[ 3.42  0.52  3.10  0.49  1.82  1.39  2.19  0.38 -0.70  0.49  2.10 -1.74
 -4.60  1.35  6.83 -3.03 -1.66 -2.73  0.55  1.89  3.33  2.18 -0.55  0.42
  1.56 -2.25  0.07  2.82 -0.83  3.33  1.81  0.34  3.97  0.15  1.27  1.74
  0.67 -1.75 -4.92  7.66 -2.86  1.25 -0.15 -3.69 -2.94 -0.43 -1.36 -0.41
 -0.13  1.11  1.39 -1.57 -2.41  0.78  1.65  1.92  3.60  1.63  0.38 -1.50
 -3.43  2.73  0.03 -0.69 -3.22] => F.[40]
[-1.94 -1.91 -0.22  0.30  1.74  0.92  0.08 -0.97  0.44  1.98 -0.65 -0.74
  0.93  1.34  0.56  1.04  0.44  1.52 -0.63  0.04  2.01 -2.34  0.08 -0.32
  0.19 -0.85  1.03 -0.44 -0.03 -0.77  0.98  0.48  1.90  0.30 -0.68 -0.85
  0.30  0.37  1.42  1.96  1.06  2.40 -0.19 -0.42  3.23  0.59 -0.20  1.14
  0.34  0.98  0.65  0.51 -0.12  1.51  0.32  2.91 -0.83 -0.34 -0.67 -0.07
 -2.21  0.59 -0.35  0.72  1.72] => U.[33]
[ 0.36 -2.71  2.11 -1.17  0.24  0.56 -1.04  0.09  1.45  2.52 -0.33  0.31
 -1.28  1.70  0.16 -1.64 -0.55 -0.99  0.73  0.12  0.70  0.71 -1.38  1.83
 -0.37  2.40  2.08  2.58  0.33  1.48  0.53  0.98  1.05 -1.90  0.50 -0.79
  0.54 -1.30 -2.43  1.73 -2.83  0.53  1.80 -1.52 -0.91  0.33 -0.10 -0.53
  0.58  1.32  1.35 -1.17 -1.06  2.30 -1.15 -2.48  0.80 -0.01  0.96  0.10
 -0.43  0.22  0.08 -2.60 -1.74] => W.[39]
[ 0.01 -0.32  0.91 -0.79  1.80 -1.15 -1.67 -0.03  2.78  2.59 -2.46 -1.87
  1.63  1.58 -1.00 -0.49 -0.89 -0.20  0.11 -0.28 -1.11  1.11  1.26  2.56
 -0.64  4.13  0.25  0.88 -0.71 -0.27 -0.02 -1.54 -1.13  0.26 -2.58  1.93
  0.22 -1.47 -2.11 -0.55  0.32  1.07  2.27  0.22  5.31  2.59 -0.63  1.25
 -0.41  0.27  0.74  2.03 -1.74  1.28 -0.01 -1.03 -0.89 -0.13  1.34  0.12
  1.66 -0.72 -1.17 -0.97  1.15] => W.[32]
[-0.42  1.58 -1.11  1.43 -1.83 -0.78 -0.16  2.00  1.25 -0.83 -4.79 -0.29
 -0.23  0.18 -0.30 -0.91 -0.43  1.86 -0.53 -0.91 -0.50 -0.76 -0.45  1.46
  1.32  0.92 -0.80  2.02 -0.56 -0.03 -0.22 -0.66 -0.16 -1.26 -2.36 -0.54
  1.20  0.32 -1.77  0.30 -0.78 -0.55  0.09  0.00  0.76 -0.82  0.35 -1.20
  0.35  0.00  0.32 -1.38 -0.83 -0.16 -0.44 -0.15  0.61 -1.30 -0.38 -0.68
 -3.13  0.81  1.86 -0.79  2.38] => X.[22]
[-0.22 -3.00  1.27 -1.06  1.12  1.30  0.75 -0.20 -1.08  2.70  1.55 -0.17
 -2.02  1.10  2.24 -0.44 -0.28 -0.10  0.52 -0.14  1.68 -1.61  0.21  0.11
 -0.09 -0.92  1.27 -0.05 -0.05 -0.12  2.00  1.67  0.87  0.13  1.17  0.34
 -0.97 -1.07 -0.78  2.52 -1.56  1.62  0.85 -2.90 -0.25  0.28 -0.66 -0.86
 -0.50  0.82  0.62 -0.65 -0.60  2.37  2.36  1.92  1.93  1.83  0.45 -1.55
 -0.67  2.83 -0.18 -0.75 -2.37] => F.[29]
[-3.42 -2.98 -3.46 -3.07  0.61  1.21 -0.89 -0.62 -1.05  1.03  1.27  3.43
  3.26  1.11 -3.52  5.83  1.96  0.56 -0.97 -1.53 -3.76 -3.16  2.21 -4.42
 -0.78  0.71  3.67 -5.09  2.32 -3.19  2.37  2.27 -1.69 -0.21  1.18  0.31
  0.54  2.57  3.46 -3.62  2.46 -0.39  0.13  1.18  3.09 -2.18  2.45 -0.22
 -1.69 -0.69 -1.78  0.87 -1.42  3.41  1.48 -0.83 -1.49 -1.92  0.10 -0.35
  2.92  0.85 -1.53  2.83  1.05] => F.[37]
[-2.00 -2.25 -0.71 -1.97  0.28  1.50 -1.05 -0.40 -0.98  1.93  1.99  2.29
 -1.13  1.41  0.15  2.38  1.70  0.29 -0.30 -0.57 -0.60 -2.82  0.35 -2.26
 -0.43 -1.13  3.35 -2.04  1.08 -0.52  2.58  1.72  1.32 -0.98  1.56 -0.33
  1.37 -0.46  1.86  1.05 -0.04  0.54  0.40 -1.50 -0.81 -1.04  0.60  0.12
 -0.09  1.01 -0.02 -1.04 -1.83  3.20  1.37 -1.11 -0.42  0.09  2.36  0.20
 -1.53  1.36 -0.64  0.89 -0.46] => F.[37]
[ 0.18  1.51 -1.63  1.11  0.93 -0.17  0.49  2.43 -0.84 -2.24 -1.63  0.90
 -0.56 -1.81  0.27 -0.27 -0.74  0.34 -0.08 -0.20 -0.24 -0.88 -0.99 -0.77
  0.49  0.16 -1.25  1.01 -0.67  0.24 -0.98 -0.22 -1.23 -0.21 -0.09  0.00
 -0.12  1.28  1.17 -0.51  0.07 -1.22 -2.19  0.37 -0.40 -0.40  0.35  0.23
  0.13 -1.13 -0.22 -0.12 -0.44 -0.82  0.43  1.50  0.34 -0.30 -0.93  0.67
 -0.88  1.02  1.25 -0.21  1.27] => X.[22]
[-1.50 -4.02  0.56 -2.24  0.28  0.60 -0.95 -2.54 -0.03  3.62 -1.06  1.57
  0.01  0.89 -0.52  1.15  0.39  1.23 -0.23  0.15  0.85 -1.45 -0.40  0.43
 -0.85  0.81  3.61  1.37  1.66 -0.84  1.97  4.37  1.42 -0.50  0.76 -1.26
  0.39 -0.76  0.94  0.48 -1.91  1.35  1.80 -2.22  0.50  1.01 -0.28  0.85
  0.55  1.38  0.71 -0.91 -0.82  2.15  0.06 -1.28  0.20  0.50  1.50 -1.03
  0.03  0.25 -1.11 -0.43 -1.79] => F.[29]
[-0.11 -1.81  1.22 -0.76  0.67  0.85  0.17 -0.43 -0.68  1.78  0.24  0.30
 -2.72  1.76  2.25 -0.19  0.30 -1.21  0.16  0.49  0.57 -0.04 -0.75 -0.47
  0.34 -1.13  2.18  1.12  0.97  0.96  2.79  1.38  2.48 -0.99  1.35 -0.19
  1.14 -1.63 -1.66  3.85 -1.96  0.73 -0.03 -2.26 -1.85 -0.09  0.31 -0.10
 -0.04  2.06  0.78 -1.27 -1.45  3.37  0.92 -0.62  2.28  1.10  0.34 -1.45
 -2.23  1.93 -0.69 -0.22 -1.28] => F.[40]
[-0.68 -3.55  2.63 -1.13  0.66 -1.65 -1.61 -2.48  3.46  5.46 -4.63 -2.33
 -0.18  4.59  0.35 -2.32 -0.68  1.88 -1.05  1.17  3.08  1.04  1.46  3.65
 -1.45  3.98  2.41  1.97 -1.32  0.05  1.70 -0.99  4.41 -0.78 -1.18 -1.12
  1.94 -4.20 -2.53  3.69 -2.79  2.37  3.28 -1.47  2.77  4.34 -1.11  3.03
  1.04  2.48  2.84  0.03 -0.97  0.68 -2.29 -2.45  1.32  1.69  1.29 -2.08
 -1.86 -0.13 -1.66 -1.28 -1.17] => W.[39]
[-0.73 -1.49 -0.38 -1.33  0.30  1.63  1.10 -0.19  0.48  1.67 -0.56  0.55
 -2.33  1.80  1.34  0.71  0.77  1.46 -0.11 -0.44  0.75 -2.97 -0.07 -1.76
  0.86  0.68  1.73 -0.46  1.29 -0.05  3.52  0.55  3.39 -1.51  0.94  0.08
  2.33 -0.50 -0.40  2.06 -1.45  0.84 -0.43 -1.89 -0.27 -1.26 -0.01  1.23
 -0.61 -0.01  0.53 -0.84 -1.07  1.03  1.73 -0.79  1.99  0.71 -0.05 -3.48
 -2.54  2.70  0.25  0.80 -1.47] => F.[37]
[-2.21 -2.52 -1.38 -0.23  0.43 -0.06 -1.08 -1.17  0.10  1.34 -1.00  0.85
  2.45  1.30 -2.04  0.25  1.16  1.15 -0.42 -0.65 -1.37 -1.58  0.96 -0.97
 -0.99  1.33  1.15 -1.28  1.00 -1.08  1.56  0.40  0.53 -0.07 -0.15 -0.84
  0.95 -0.24  1.82 -1.05  0.92  0.01  0.68  0.77  2.06  0.14  0.88  0.94
 -0.19  0.12 -0.77  0.18 -1.13  0.69 -0.24 -1.10 -1.29 -0.37 -0.15 -0.42
  0.66 -1.05 -0.87  1.23  0.90] => U.[18]
[-2.44 -4.83 -0.18 -1.24  0.50 -1.66 -2.05 -2.20  4.15  5.24 -5.79 -1.66
  3.64  2.61 -4.70  0.70 -0.13  2.62 -0.81 -0.93 -1.10 -1.29  0.54  3.18
 -1.39  5.24  2.35  0.47  0.11 -2.08  2.28 -0.75 -0.48 -1.12 -1.07 -1.90
 -0.05 -1.42 -1.69  0.12 -0.46  2.43  3.47  0.90  5.55  2.44 -0.37  0.96
  0.14  0.92  0.20  0.05 -0.01  1.83 -1.19 -3.06  1.11 -0.28  1.45 -2.17
  0.27 -0.40 -1.53 -0.48  0.44] => W.[31]
[-1.54 -0.90 -0.51 -1.64 -0.15  1.15  0.72 -1.40 -0.54  1.63 -1.78  2.64
 -1.42  1.56  1.27  1.21  0.59  1.11 -0.79  0.75  0.97 -2.24  0.56 -1.16
  1.13 -1.75  2.55 -1.32  0.21 -0.94  3.30  0.59  2.94 -0.38  0.51 -0.25
  2.33 -0.27  2.06  2.10 -0.98  1.75  0.23 -1.23  0.83  0.40  0.04  0.74
 -0.34  1.66  1.16  0.06 -1.15  1.27  2.11 -1.53 -1.09  2.08  0.89 -2.39
 -1.00  2.50 -0.42  0.69 -0.38] => F.[37]
[-1.70  2.23 -1.76 -0.05 -1.81  0.63  0.92  1.14  1.26 -1.77 -6.55  2.00
 -1.85  0.35  0.78 -0.06 -1.22  2.93 -0.74 -0.02  0.73 -2.44 -0.01  0.61
  2.30  0.75 -0.06  1.84  0.07  0.44  2.47 -1.01  3.04 -0.70 -1.78 -0.11
  1.92 -0.74  0.88  0.47 -1.84 -1.49 -1.08 -1.11  0.90  1.00 -0.43  2.17
  1.13  0.86  3.08 -1.95 -0.56 -2.17  0.99 -2.08  0.88  1.72  0.01 -1.87
 -1.63  2.20  1.14 -0.11  1.99] => X.[20]
[-2.03 -2.53 -0.62 -1.37  0.52  0.66 -0.42 -0.64 -0.95  3.11  0.58  1.82
  0.36  1.15 -0.78  1.95  0.52  0.14 -0.33 -0.30 -0.39 -1.29  0.42 -0.28
 -0.42  0.89  2.65 -1.26  1.04 -0.53  0.91  1.61  0.26 -1.16  0.56 -0.70
  0.90  0.01  2.75  1.01 -0.04  0.28  0.16 -1.01  2.24  0.33  0.32  1.04
  0.08  0.54  0.66  0.01 -1.60  3.14  0.61 -0.37 -0.01  0.36  0.76 -1.66
 -0.02  0.55  0.49  0.28  1.21] => U.[18]
[-0.22 -2.26  1.01 -0.74  1.04  1.75 -0.15 -0.77  1.37  2.31 -0.58 -2.08
  0.07  1.39  2.53 -0.11 -0.20  0.97  0.47 -0.10  0.54 -2.28 -0.55  0.53
  0.01 -0.05  0.80  0.18 -0.41  0.15  2.90  1.07  1.46 -0.07 -0.09 -1.50
 -0.17 -0.63 -2.34  2.38 -1.66  1.18  0.67 -1.61  0.18  0.15 -0.04  0.22
  0.24  0.99  0.60 -1.30 -0.18  2.45  2.32  0.41  3.35  1.32  0.46 -2.11
 -1.83  1.85 -0.55  0.12 -1.49] => F.[29]
[-0.99 -2.12  0.16  0.61  0.78  0.61  0.60  0.27  0.77  1.47 -0.98 -1.03
  0.21  0.20  1.47 -4.18 -1.02  0.89 -0.12 -0.11  1.44 -0.59 -0.15  0.78
  0.26 -0.61  0.59  1.00 -0.42 -0.82  0.62  1.35 -0.06 -0.43 -1.26  0.25
 -0.73  0.69  1.67  3.67 -0.59  0.28  0.33 -0.87  2.01  0.54 -0.62  1.61
  0.21  1.16  1.63 -0.69 -1.60  1.90  1.20  2.27 -0.07  0.95  0.24 -0.49
 -2.87  1.15  0.38 -0.97  0.61] => U.[33]
[-0.23 -0.63  0.71 -0.73  1.23  2.36  1.19 -1.34 -0.33  0.92 -1.72 -0.04
 -2.95  0.42  2.78 -0.76 -1.36  0.81 -0.51  0.65  3.20 -0.71  0.04  0.65
  0.23 -0.75  0.59  0.87 -0.12  0.96  0.54  1.58  2.47  1.02 -0.57  0.40
  0.07 -1.53  0.50  3.26 -1.55  0.48 -0.09 -1.51  1.16  2.91 -1.41  0.61
  0.42  1.78  2.06 -0.16 -0.13  1.18  0.91 -0.21 -0.86  1.45  1.24 -1.66
 -0.76  1.47  0.07 -1.20  0.09] => U.[18]
[-2.43 -1.51 -0.09  1.23  0.77  0.06  1.35  0.51  0.49  1.99 -2.18 -0.37
 -1.47  1.89  2.92 -1.62 -1.70  2.12 -0.93  0.27  4.15 -2.42 -0.98  0.78
  0.71 -2.34  1.51  2.26 -0.92  1.15  1.91  1.04  3.85 -0.17 -3.18 -0.75
  2.00 -0.53  1.17  7.15 -1.31  0.71 -0.21 -2.15  2.18  0.71 -0.73  2.82
  0.77  2.55  2.24 -0.81 -1.67  2.11  0.24  1.72  0.42  2.18  0.83 -0.29
 -5.32  2.52 -0.26 -0.80  0.19] => U.[33]
[-0.82 -1.36  0.91 -2.34  0.84  2.20  0.53 -0.79 -1.06  1.58  1.19  1.36
 -2.51  1.60  1.30  1.37  0.89 -1.72 -0.54  0.41  0.06 -1.36  0.14 -1.97
  0.42 -0.53  3.67 -0.80  1.03  0.59  2.16  1.70  2.44 -0.81  2.04  0.28
  3.31  0.04  0.51  2.34 -0.62  0.41  0.03 -1.81 -0.68 -1.01 -1.52  0.72
 -0.85  0.92 -0.18 -0.18 -1.16  2.53  1.96 -0.50  1.05  0.05  0.75 -1.93
 -0.38  2.36 -1.01  1.30 -1.45] => F.[37]
[-0.64 -0.47 -0.85 -0.93  0.55  1.00  0.58 -0.16 -0.49  0.76  0.58  1.55
 -0.69  1.29  0.89  0.99  0.63  1.11 -0.42  1.35 -0.37 -1.52  0.13 -0.83
 -0.37 -1.37  1.33 -0.45  0.44  1.28  2.07  1.26  1.01 -0.44  0.35 -0.15
  0.98  0.18  1.49  1.32 -0.77  0.10 -0.71 -1.12  0.71 -2.06  0.70  1.21
 -0.23  0.86  1.25  0.25 -0.75  1.15  1.03  0.56  0.21 -0.04  0.01 -0.67
 -1.13  1.13  0.14  0.64 -0.57] => F.[37]
[-2.56  0.86 -2.50 -0.14 -1.62 -0.03  0.93 -0.42  0.47 -0.72 -3.49  0.94
 -0.41  0.23 -0.40  1.72  0.36  3.04 -0.45 -0.19 -1.84 -3.99  0.51 -0.36
  0.92 -0.66  0.29 -0.63  1.79 -2.70  1.43 -0.16  1.16 -0.98 -1.02 -1.20
  1.21 -0.43  1.95 -2.05  0.42 -0.52 -0.69  0.34  0.85 -0.40  0.40  1.07
  0.16 -1.72  0.38  0.97  1.04 -1.39  0.07 -0.58 -0.61  0.33 -0.03 -1.05
  0.81  0.68  0.33 -0.04  1.72] => X.[12]
[-1.05 -2.16  1.55  2.00  0.05 -1.60 -1.34  0.77  1.04  1.19 -1.73 -1.31
  1.26  0.46 -1.11 -0.85 -0.72 -0.52  0.35  0.03 -0.36  1.70  0.06  2.60
 -0.45  3.19  1.10  1.54 -0.79 -0.31 -0.43 -0.35 -1.61 -1.09 -1.01 -0.40
  0.73 -0.72 -1.90  1.17 -0.50  0.51  2.58  0.25  1.44  0.45 -0.11  0.59
 -0.15 -0.13  0.49 -0.57 -1.11  2.14 -1.84 -0.04 -0.38 -0.03  0.73  0.87
 -1.11 -0.40  0.17 -1.33  0.53] => W.[32]
[-0.64  1.35 -3.23  0.91 -3.50  1.24  0.82  4.73 -5.65 -5.03  5.85  4.45
  3.60 -6.43 -4.70  3.70  1.96 -1.82  0.57 -2.36 -5.57 -0.61 -1.77 -4.81
  0.68 -2.00 -0.51 -3.93  0.78 -1.14 -5.27  2.31 -8.42 -0.73  1.31  0.85
 -3.12  7.33  3.54 -7.21  3.66 -4.86 -3.55  2.47 -2.37 -5.81  3.22 -3.09
 -0.77 -4.20 -2.69 -0.27  0.95  0.80  1.54  1.77 -2.46 -2.82 -2.13  3.83
  2.71 -1.16  1.90  0.19  3.87] => X.[22]
